Look-ups in named tables: a row name and a column name give one cell, copied from the table.

Vosuv:
,Daz,Subip,Gev,Sodola,Zovif
Tofinem,64990,25534,60282,30327,62746
Lapimo,70979,40715,60513,37140,53637
Noriv,45444,19832,35769,41224,40192
Roduzi,46271,49357,52656,48862,45051
Pek,54562,44479,49954,51270,54119
Lasa,61784,35932,39320,35491,43557
Nenu,51125,53639,77769,35767,65712
Vos,38173,41499,37871,32832,61373
Vorilo,53198,52702,20511,49699,52409
Volo,55993,35329,48390,36095,47574
Lagagan,35690,29571,22786,43347,41055

Roduzi, Sodola -> 48862
Pek, Zovif -> 54119
Lapimo, Gev -> 60513
Lasa, Gev -> 39320
Noriv, Zovif -> 40192
Lagagan, Zovif -> 41055
Pek, Subip -> 44479
Volo, Sodola -> 36095
Lagagan, Daz -> 35690
Lagagan, Gev -> 22786
Nenu, Gev -> 77769
Which row has the largest Subip? Nenu

Tik
         Sumanub   Pip
Gikuza      0.71  0.46
Beluno      0.94  0.47
Ran         0.71  0.40
Kufufu      0.22  0.43
Lavofut     0.57  0.53
Lag         0.43  0.63
Fofure      0.84  0.35
Megivin     0.45  0.57
Nos         0.68  0.47
Nupi        0.57  0.43
Zumu        0.48  0.49

Kufufu, Sumanub -> 0.22
Gikuza, Pip -> 0.46
Fofure, Sumanub -> 0.84
Nos, Sumanub -> 0.68
Kufufu, Pip -> 0.43
Lavofut, Pip -> 0.53
Nupi, Pip -> 0.43
Gikuza, Sumanub -> 0.71
Megivin, Pip -> 0.57
Zumu, Pip -> 0.49
Beluno, Sumanub -> 0.94
Fofure, Pip -> 0.35
Lavofut, Sumanub -> 0.57
Beluno, Pip -> 0.47
Ran, Pip -> 0.40
Lag, Sumanub -> 0.43

Table Kug
           Zik    Teb
Susive    2633  -1361
Muzaf     5598   -738
Rotema   -1090   3843
Vin       -982   5284
Bigifu   -2737  -4983
Toven      599   6473
Zigef    -5168   2382
Tuvogun   -269   -925
Zokeni    3557   7640
Vabukun   4864  -1395
Tunun     6070  -2214
Lok      -4367  -2020

Vin, Teb => 5284
Bigifu, Teb => -4983
Rotema, Zik => -1090
Muzaf, Teb => -738
Toven, Zik => 599
Susive, Teb => -1361
Vabukun, Zik => 4864
Zokeni, Teb => 7640
Susive, Zik => 2633
Tuvogun, Teb => -925
Tunun, Teb => -2214
Zokeni, Zik => 3557
Muzaf, Zik => 5598
Vabukun, Teb => -1395
Toven, Teb => 6473
Zigef, Zik => -5168
Bigifu, Zik => -2737
Lok, Zik => -4367
Rotema, Teb => 3843
Which row has the largest Zik? Tunun

Gekala =
         Mezis  Ral  Dip  Mukefo  Zagoge  Lonurap  Zepefoz  Zera  Gim  Nusebop
Rosuro     0.4  0.4  0.2     0.7     0.6      0.3      0.6   0.4  0.3      0.3
Kurafol    0.4  0.3  0.4     0.4     0.5      0.5      0.2   0.3  0.5      0.6
Rulopaf    0.4  0.5  0.5     0.7     0.2      0.4      0.3   0.3  0.5      0.7
Maru       0.4  0.6  0.4     0.3     0.4      0.3      0.4   0.5  0.4      0.6
Vana       0.4  0.6  0.5     0.3     0.3      0.4      0.5   0.5  0.4      0.6
Sem        0.4  0.3  0.2     0.3     0.8      0.4      0.4   0.3  0.3      0.2
Tevila     0.4  0.6  0.5     0.4     0.4      0.5      0.6   0.5  0.4      0.6
Tege       0.4  0.5  0.4     0.8     0.5      0.5      0.6   0.5  0.5      0.5
Demore     0.4  0.5  0.4     0.3     0.5      0.6      0.5   0.4  0.4      0.4
Zavi       0.4  0.4  0.4     0.4     0.5      0.5      0.3   0.4  0.5      0.5

Lonurap of Demore is 0.6
Mezis of Rulopaf is 0.4
Zagoge of Maru is 0.4
Mukefo of Vana is 0.3
Mezis of Vana is 0.4
Mezis of Rosuro is 0.4
Lonurap of Zavi is 0.5
Gim of Kurafol is 0.5
Dip of Demore is 0.4
Dip of Vana is 0.5
Zagoge of Demore is 0.5
Zera of Rulopaf is 0.3
Gim of Zavi is 0.5
Ral of Sem is 0.3
Zepefoz of Rosuro is 0.6

Zino:
	Barena	Keta
Tipip	0.8	0.5
Dumud	0.9	1.0
Pelat	0.6	0.2
Simolep	0.7	0.7
Suzap	0.6	0.5
Kufifa	0.7	0.4
Simobe	0.8	0.8
Zuba	0.6	0.5

Keta of Zuba is 0.5
Keta of Kufifa is 0.4
Keta of Tipip is 0.5
Barena of Tipip is 0.8
Barena of Zuba is 0.6
Barena of Simobe is 0.8
Keta of Dumud is 1.0
Barena of Simolep is 0.7
Barena of Kufifa is 0.7
Barena of Dumud is 0.9
Keta of Suzap is 0.5
Keta of Pelat is 0.2
Barena of Pelat is 0.6
Keta of Simobe is 0.8
Barena of Suzap is 0.6
Keta of Simolep is 0.7
Row with the largest Keta: Dumud

Table Zol
,Duzo,Gaz,Pigaze,Lig
Gak,669,615,602,721
Gom,849,500,674,363
Zoriru,281,906,551,288
Nikom,810,506,460,304
Bude,477,381,677,543
Pobu,710,244,672,915
Dif,283,333,441,670
Gipizu,554,714,75,564
Tokob,140,120,426,838
Kuro,732,587,352,385
Gurosib,452,974,789,270

Gaz of Gak is 615
Gaz of Pobu is 244
Duzo of Gom is 849
Lig of Gurosib is 270
Duzo of Gak is 669
Pigaze of Tokob is 426
Pigaze of Gurosib is 789
Pigaze of Kuro is 352
Lig of Gom is 363
Pigaze of Zoriru is 551
Lig of Bude is 543
Duzo of Gipizu is 554
Pigaze of Gom is 674
Pigaze of Gak is 602
Gaz of Dif is 333
Lig of Gipizu is 564
Lig of Tokob is 838

